Here is a tiny trained network, its code and every weight. The questions are about switching its units off for an input and a class, where a switched-off unit gives its printed mean instead of its output.

import numpy as np


def w(rows, s, z=0):
    codes = np.array(rows[::2]) - 128.0
    scale = np.full(codes.shape[1], s)
    scale[-1] = z or s
    return codes * scale


def f(y):
    return y / 2 * (1 + np.tanh(0.7978845608 * (y + 0.044715 * y**3)))


def log_softmax(a):
    a = a - a.max(-1, keepdims=True)
    return a - np.log(np.exp(a).sum(-1, keepdims=True))


def net(x, mask):
    res = np.array(x, float).reshape(1, 7) / 4 @ E
    y = f(res @ A[0][:, :-1].T + A[0][:, -1])
    res = res + np.where(mask, y, B[0][:, -1]) @ B[0][:, :-1]
    return log_softmax(res[-1] @ U[:, :-1].T + U[:, -1])


A, B = {}, {}
E = w([
[164,199,61,51,82,77,7],'x0',
[177,167,151,193,200,124,186],'x1',
[195,254,165,191,81,218,8],'x2',
[157,136,151,52,209,234,125],'x3',
[126,207,188,13,145,26,161],'x4',
[159,238,42,108,203,140,89],'x5',
[214,24,108,111,177,122,103],'x6',
],0.0094)
A[0] = w([
[109,73,124,168,134,48,202,152],'N1',
[168,167,137,126,90,232,27,97],'N2',
[179,124,77,146,125,54,56,135],'N3',
[24,131,114,47,89,151,109,90],'N4',
[113,100,116,106,92,44,117,118],'N5',
[116,131,185,187,97,133,148,189],'N6',
[153,148,44,135,255,116,132,179],'N7',
[33,92,151,87,131,108,168,137],'N8',
[99,28,99,189,80,183,130,150],'N9',
[168,125,114,114,91,82,137,3],'N10',
[112,127,105,157,77,109,62,99],'N11',
[127,174,116,187,103,159,81,134],'N12',
[167,151,109,139,75,31,136,123],'N13',
[179,93,115,67,167,152,135,156],'N14',
[183,83,211,125,136,180,109,114],'N15',
[98,91,114,221,96,211,84,54],'N16',
[89,48,143,133,139,94,183,58],'N17',
],0.011,0.0049)
B[0] = w([
[37,109,165,100,129,108,162,214],'N1',
[182,155,98,196,129,164,86,252],'N2',
[113,150,67,117,139,94,74,192],'N3',
[211,152,143,69,18,102,140,186],'N4',
[116,101,166,94,96,43,70,188],'N5',
[162,108,114,142,207,121,189,182],'N6',
[87,140,70,53,141,187,167,196],'N7',
[88,157,208,109,2,125,149,202],'N8',
[131,40,109,159,144,106,183,216],'N9',
[116,100,119,157,138,90,88,139],'N10',
[118,119,101,153,119,88,92,185],'N11',
[146,177,77,212,143,91,145,207],'N12',
[110,130,116,130,186,46,90,182],'N13',
[136,111,143,69,132,208,64,174],'N14',
[175,78,192,132,184,163,78,175],'N15',
[236,101,95,192,157,106,172,205],'N16',
[36,112,163,138,107,175,159,202],'N17',
],0.009,0.017)
U = w([
[55,84,224,144,86,151,174,74],'0',
[100,77,92,92,122,52,56,124],'1',
[170,21,98,207,145,147,178,122],'2',
[181,231,86,228,124,178,69,89],'3',
[121,255,179,149,208,124,198,254],'4',
[194,61,198,131,162,240,36,126],'5',
[167,168,186,80,35,134,117,158],'6',
[109,95,20,29,140,197,126,96],'7',
],0.0094,0.0052)

Each question gives the input, the list of numbers given to net, and the class t.
The units are the neurons (one row each of A and B). Each row of codes is followed by its name. A weight is (code - 128) times the scale printed after its matrix; where a second scale follows, it is the last column's (A, B and U).
mask holds one flag per neuron, in row order. A switched-off neuron (its flag False) gives its mean, the last column of its row in B, instead of its output. The means were averaged over made-up inputs and are rounded, as every weight is.
A unit's drop is (log p(t) with every unit on - log p(t) with that unit switched off) / (log p(t) with every unit on - log p(t) with every unit switched off).
The circuit of an input: a set's keep is (log p(t) with only the set's units on - log p(t) with every unit switched off) / (log p(t) with every unit on - log p(t) with every unit switched off). Starting from the 12 units with the biggest drops (on a tie, the unit counted first), units are removed one at a time, each time the one whose removal leaves the highest keep (on an exact tie, the one counted first), for as long as the keep stays at least 0.8.
units of the circuit, in order: the units of the circuit, biggest drop first
k most important neurons: the k neurons with the biggest drops, biggest first
drop of u: that unit's drop, to one decimal
input [1,-5,1,-1,8,-8,6], class 6: 2 most important neurons : (N8, N9)
input [-3,8,7,7,-5,-4,1], class 2: most important neuron : (N16)
input [1,-3,-7,3,-4,4,-7], class 6: units of the circuit, in order : (N4, N8)
input [-6,8,-7,-1,-6,1,6], class 0: units of the circuit, in order : (N1, N17)
input [2,-6,-8,5,4,1,6], class 6: units of the circuit, in order : (N8, N4)
input [0,4,-2,3,7,0,8], class 7: 2 most important neurons : (N7, N2)
input [-5,5,1,-3,5,4,7], class 7: units of the circuit, in order : (N7, N12)
input [-2,2,-5,-7,-6,-2,4], class 0: 3 most important neurons : (N1, N17, N2)
input [8,-7,-7,-1,7,1,-6], class 6: 2 most important neurons : (N4, N8)
input [6,-2,-2,4,6,5,-4], class 6: 3 most important neurons : (N4, N9, N6)
input [3,-3,-8,-7,2,-7,3], class 0: 2 most important neurons : (N17, N8)
input [6,7,-4,7,8,-5,6], class 7: 2 most important neurons : (N7, N2)
input [-1,-6,-1,-1,4,-5,-6], class 6: 2 most important neurons : (N4, N9)
input [7,-4,-3,6,-3,-1,-7], class 6: units of the circuit, in order : (N4)
input [1,-2,2,3,5,5,-8], class 3: 2 most important neurons : (N8, N1)
input [0,-8,-5,3,-3,-3,-3], class 0: 2 most important neurons : (N9, N17)
input [-3,-6,5,5,-2,-7,-8], class 2: drop of N9 : 0.2
input [3,7,1,3,1,7,1], class 7: drop of N7 : 1.1
input [7,-7,7,2,8,-1,3], class 3: drop of N2 : 1.0
input [8,-8,6,3,-7,-7,4], class 3: drop of N6 : 0.0
input [7,2,-8,-8,0,-7,-3], class 0: units of the circuit, in order : (N17)
